Below are the code and all the weights of a small trained network. Each question names an input and a class and asks about switching units off, where a switched-off unit gives its printed mean instead of its output.

import numpy as np


def w(rows, s, z=0):
    codes = np.array(rows[::2]) - 128.0
    scale = np.full(codes.shape[1], s)
    scale[-1] = z or s
    return codes * scale


def norm(h):
    return h / np.sqrt((h * h).mean(-1, keepdims=True) + 1e-5)


def f(y):
    return np.maximum(y, 0)


def log_softmax(a):
    a = a - a.max(-1, keepdims=True)
    return a - np.log(np.exp(a).sum(-1, keepdims=True))


def net(x, mask):
    res = np.array(x, float).reshape(1, 8) / 4 @ E
    u = 0
    for l in range(4):
        y = f(norm(res) @ A[l][:, :-1].T + A[l][:, -1])
        res = res + np.where(mask[u : u + 4], y, B[l][:, -1]) @ B[l][:, :-1]
        u += 4
    return log_softmax(norm(res)[-1] @ U[:, :-1].T + U[:, -1])


A, B = {}, {}
E = w([
[102,139,149,44,94,170,231,152],'x0',
[92,192,116,158,133,155,119,61],'x1',
[61,138,115,73,53,160,86,213],'x2',
[115,156,74,133,127,119,135,127],'x3',
[175,144,152,98,137,212,59,159],'x4',
[140,116,126,150,138,194,147,192],'x5',
[254,179,116,161,92,43,133,129],'x6',
[97,164,164,197,44,116,131,123],'x7',
],0.0083)
A[0] = w([
[157,155,146,81,82,138,150,253,93],'0.n0',
[135,255,89,218,94,27,145,134,84],'0.n1',
[244,200,248,118,114,207,211,135,187],'0.n2',
[50,127,29,73,206,7,166,175,251],'0.n3',
],0.0056,0.0025)
B[0] = w([
[59,143,139,98,210,174,144,85,201],'0.n0',
[235,57,1,181,43,57,105,113,229],'0.n1',
[146,15,114,158,160,109,194,113,253],'0.n2',
[187,65,200,89,77,173,181,37,245],'0.n3',
],0.0072,0.0048)
A[1] = w([
[183,65,123,151,134,80,94,121,101],'1.n0',
[110,154,113,170,191,101,165,183,69],'1.n1',
[45,175,162,151,2,57,182,88,43],'1.n2',
[165,98,70,96,127,132,83,133,2],'1.n3',
],0.0074,0.0024)
B[1] = w([
[161,155,164,149,188,108,73,132,253],'1.n0',
[103,57,168,101,182,130,13,84,136],'1.n1',
[214,157,64,219,253,47,57,249,214],'1.n2',
[144,179,70,58,158,98,25,152,158],'1.n3',
],0.0068,0.0047)
A[2] = w([
[145,132,253,213,64,178,95,224,132],'2.n0',
[133,128,77,220,22,74,164,121,10],'2.n1',
[38,148,117,155,15,19,196,123,115],'2.n2',
[87,132,139,95,146,156,128,218,3],'2.n3',
],0.0066,0.0023)
B[2] = w([
[161,92,126,62,106,147,181,58,212],'2.n0',
[147,143,43,137,164,105,6,165,252],'2.n1',
[192,126,90,108,205,111,128,157,194],'2.n2',
[79,141,84,152,34,91,99,173,187],'2.n3',
],0.011,0.0032)
A[3] = w([
[49,191,133,35,41,218,155,254,3],'3.n0',
[129,22,149,102,17,41,90,155,116],'3.n1',
[111,105,95,51,55,154,120,249,113],'3.n2',
[31,149,177,49,86,216,90,177,108],'3.n3',
],0.0059,0.0036)
B[3] = w([
[182,247,106,113,82,185,137,244,240],'3.n0',
[128,21,174,105,149,112,218,136,230],'3.n1',
[172,106,99,141,49,172,152,120,244],'3.n2',
[36,194,140,168,85,77,128,179,252],'3.n3',
],0.011,0.0032)
U = w([
[8,173,165,183,155,149,88,66,2],'0',
[217,124,98,195,190,53,76,128,157],'1',
[121,67,149,94,169,142,230,62,203],'2',
[84,166,115,115,67,180,151,188,95],'3',
],0.015,0.0041)

Each question gives the input, the list of numbers given to net, and the class t.
The units are the neurons (one row each of A and B). Each row of codes is followed by its name. A weight is (code - 128) times the scale printed after its matrix; where a second scale follows, it is the last column's (A, B and U).
mask holds one flag per neuron, layer by layer. A switched-off neuron (its flag False) gives its mean, the last column of its row in B, instead of its output. The means were averaged over made-up inputs and are rounded, as every weight is.
A unit's drop is (log p(t) with every unit on - log p(t) with that unit switched off) / (log p(t) with every unit on - log p(t) with every unit switched off).
The circuit of an input: a set's keep is (log p(t) with only the set's units on - log p(t) with every unit switched off) / (log p(t) with every unit on - log p(t) with every unit switched off). Starting from the 12 units with the biggest drops (on a tie, the unit counted first), units are removed one at a time, each time the one whose removal leaves the highest keep (on an exact tie, the one counted first), for as long as the keep stays at least 0.8.
units of the circuit, in order: the units of the circuit, biggest drop first
k most important neurons: the k neurons with the biggest drops, biggest first
k most important neurons of layer l: the k neurons of layer l with the biggest drops, biggest first
drop of u: that unit's drop, to one decimal
input [-7,0,3,0,-6,2,-8,6], class 1: 3 most important neurons => 1.n2, 0.n0, 2.n2
input [-7,-7,7,-7,0,1,-1,1], class 3: 3 most important neurons => 0.n2, 0.n1, 0.n3
input [6,-6,-1,0,2,-8,-2,8], class 1: units of the circuit, in order => 1.n2
input [8,-8,-3,2,5,5,-5,-8], class 3: 2 most important neurons => 2.n3, 3.n0
input [4,0,5,-8,-6,3,-2,-8], class 3: 2 most important neurons => 0.n2, 3.n0
input [-2,4,0,-7,-7,5,-8,-1], class 0: units of the circuit, in order => 0.n2, 3.n1
input [8,3,-3,-8,4,0,-6,2], class 3: 2 most important neurons of layer 0 => 0.n3, 0.n1
input [3,4,-1,-1,-3,4,-7,1], class 3: 2 most important neurons => 3.n0, 0.n2
input [-7,-8,2,2,-3,8,-6,-1], class 2: 4 most important neurons => 3.n1, 2.n0, 0.n3, 3.n0
input [-1,-5,4,4,3,-7,-6,-6], class 3: 2 most important neurons => 0.n2, 0.n1
input [5,-3,4,-6,5,-7,1,-8], class 3: 2 most important neurons => 0.n1, 3.n3
input [-7,1,8,1,3,-6,-8,-7], class 3: 2 most important neurons of layer 3 => 3.n2, 3.n0
input [-3,0,-4,1,7,7,-8,-8], class 3: 2 most important neurons of layer 1 => 1.n0, 1.n2
input [5,1,2,-8,-6,6,-3,-8], class 3: 3 most important neurons of layer 3 => 3.n0, 3.n3, 3.n1
input [0,-1,-6,6,4,4,-3,-1], class 2: most important neuron => 0.n1
input [7,-4,6,-8,-3,-6,-6,-4], class 3: 2 most important neurons of layer 3 => 3.n0, 3.n3
input [1,-5,-7,-1,-3,8,2,-3], class 2: 2 most important neurons of layer 0 => 0.n1, 0.n2
input [5,-2,-2,-2,-5,0,-2,5], class 1: drop of 0.n3 => 0.0
input [-6,3,7,-3,-6,-3,-7,5], class 1: drop of 1.n2 => 0.4
input [-5,-4,1,3,-1,-1,-4,-1], class 2: most important neuron => 0.n3
input [-4,-1,-1,6,7,-2,-5,1], class 0: drop of 0.n1 => 0.2
